Below are the code and all the weights of a small trained network. Each question names an input and a target symbol and asks about switching units off, where a switched-off unit gives its printed mean instead of its output.

import numpy as np


def w(rows, s, z=0):
    codes = np.array(rows[::2]) - 128.0
    scale = np.full(codes.shape[1], s)
    scale[-1] = z or s
    return codes * scale


def norm(h):
    return h / np.sqrt((h * h).mean(-1, keepdims=True) + 1e-5)


def f(y):
    return np.maximum(y, 0)


def softmax(a):
    e = np.exp(a - a.max(-1, keepdims=True))
    return e / e.sum(-1, keepdims=True)


def log_softmax(a):
    a = a - a.max(-1, keepdims=True)
    return a - np.log(np.exp(a).sum(-1, keepdims=True))


def net(x, mask):
    ids = ['αβγδεζθλμξστφψ'.index(c) for c in x.split()]
    T = len(ids)
    res = E[ids] + P[:T]
    r = norm(res)
    for j in range(2):
        rows = slice(2 * j, 2 * j + 2)
        q, k, v = (r @ M[0][rows].T for M in (Q, K, V))
        z = softmax(np.where(np.tri(T) > 0, q @ k.T / 2**0.5, -1e9)) @ v
        o = O[0][rows]
        res = res + np.where(mask[j], z, o[:, -1]) @ o[:, :-1]
    y = f(norm(res) @ A[0][:, :-1].T + A[0][:, -1])
    res = res + np.where(mask[2:6], y, B[0][:, -1]) @ B[0][:, :-1]
    return log_softmax(norm(res)[-1] @ U[:, :-1].T + U[:, -1])


Q, K, V, O, A, B = {}, {}, {}, {}, {}, {}
E = w([
[180,35,183],'α',
[130,94,77],'β',
[65,241,8],'γ',
[112,93,67],'δ',
[125,72,215],'ε',
[186,46,170],'ζ',
[112,197,77],'θ',
[96,92,220],'λ',
[118,96,71],'μ',
[133,93,201],'ξ',
[149,98,86],'σ',
[105,132,95],'τ',
[80,107,62],'φ',
[104,72,43],'ψ',
],0.013)
P = w([
[161,254,166],'0',
[98,75,78],'1',
[89,77,82],'2',
[86,75,76],'3',
[110,125,146],'4',
[109,126,150],'5',
[108,127,149],'6',
],0.0077)
Q[0] = w([
[109,101,78],'h1',
[68,59,65],'h1',
[251,187,227],'h2',
[146,153,49],'h2',
],0.014)
K[0] = w([
[175,255,149],'h1',
[210,202,152],'h1',
[96,44,166],'h2',
[130,115,57],'h2',
],0.018)
V[0] = w([
[81,158,86],'h1',
[5,137,193],'h1',
[94,79,85],'h2',
[131,122,136],'h2',
],0.018)
O[0] = w([
[43,142,107,156],'h1',
[92,35,38,3],'h1',
[2,114,164,104],'h2',
[134,96,131,115],'h2',
],0.014,0.0044)
A[0] = w([
[80,48,248,166],'n1',
[66,111,75,126],'n2',
[248,125,167,149],'n3',
[142,50,190,3],'n4',
],0.014,0.0044)
B[0] = w([
[120,33,127,254],'n1',
[209,197,136,182],'n2',
[87,113,142,230],'n3',
[249,192,171,170],'n4',
],0.013,0.0086)
U = w([
[64,87,157,154],'α',
[192,178,189,55],'β',
[175,144,90,130],'γ',
[115,179,183,141],'δ',
[62,81,113,174],'ε',
[90,120,221,53],'ζ',
[219,125,76,186],'θ',
[51,66,76,133],'λ',
[166,166,145,204],'μ',
[135,56,33,91],'ξ',
[226,180,200,52],'σ',
[200,133,64,94],'τ',
[71,125,75,252],'φ',
[4,126,173,79],'ψ',
],0.016,0.0038)

Each question gives the input, a string of symbols that net reads in full, and the target symbol t.
The units are the heads (2 rows each of Q, K, V and O) and the neurons (one row each of A and B). Each row of codes is followed by its name. A weight is (code - 128) times the scale printed after its matrix; where a second scale follows, it is the last column's (O, A, B and U).
mask holds one flag per unit, heads first, then neurons. A switched-off unit (its flag False) gives its mean, the last column of its rows in O or B, instead of its output. The means were averaged over made-up inputs and are rounded, as every weight is.
A unit's drop is (log p(t) with every unit on - log p(t) with that unit switched off) / (log p(t) with every unit on - log p(t) with every unit switched off).
The circuit of an input: a set's keep is (log p(t) with only the set's units on - log p(t) with every unit switched off) / (log p(t) with every unit on - log p(t) with every unit switched off). Starting from all 6 units, units are removed one at a time, each time the one whose removal leaves the highest keep (on an exact tie, the one counted first), for as long as the keep stays at least 0.8.
circuit, biggest first: the units of the circuit, biggest drop first
k most important neurons: the k neurons with the biggest drops, biggest first
which heads matter: for each layer, one digit per head in row order, 1 if its drop is at least 0.15 and else 0, layers parted by /
drop of u: that unit's drop, to one decimal
input ψ γ α δ, target ψ: circuit, biggest first => h1
input λ φ δ μ, target λ: circuit, biggest first => h2, h1
input ξ δ γ λ ζ δ, target ξ: which heads matter => 10
input ζ φ ξ ζ β, target ζ: which heads matter => 11
input φ α ψ, target φ: which heads matter => 10
input φ β φ δ α λ φ, target φ: circuit, biggest first => h1, n2
input ψ τ δ ζ μ φ, target ψ: which heads matter => 01
input θ ψ γ φ, target θ: which heads matter => 01
input ξ ζ ψ δ μ, target ξ: 2 most important neurons => n2, n3
input ξ ζ ψ φ φ, target ξ: 2 most important neurons => n2, n4
input ξ ξ σ τ, target ξ: drop of h1 => 2.8
input λ μ δ λ, target ξ: drop of h1 => 1.1
input ψ φ β, target ψ: drop of h1 => 0.3
input ξ α ξ ε, target θ: circuit, biggest first => h2
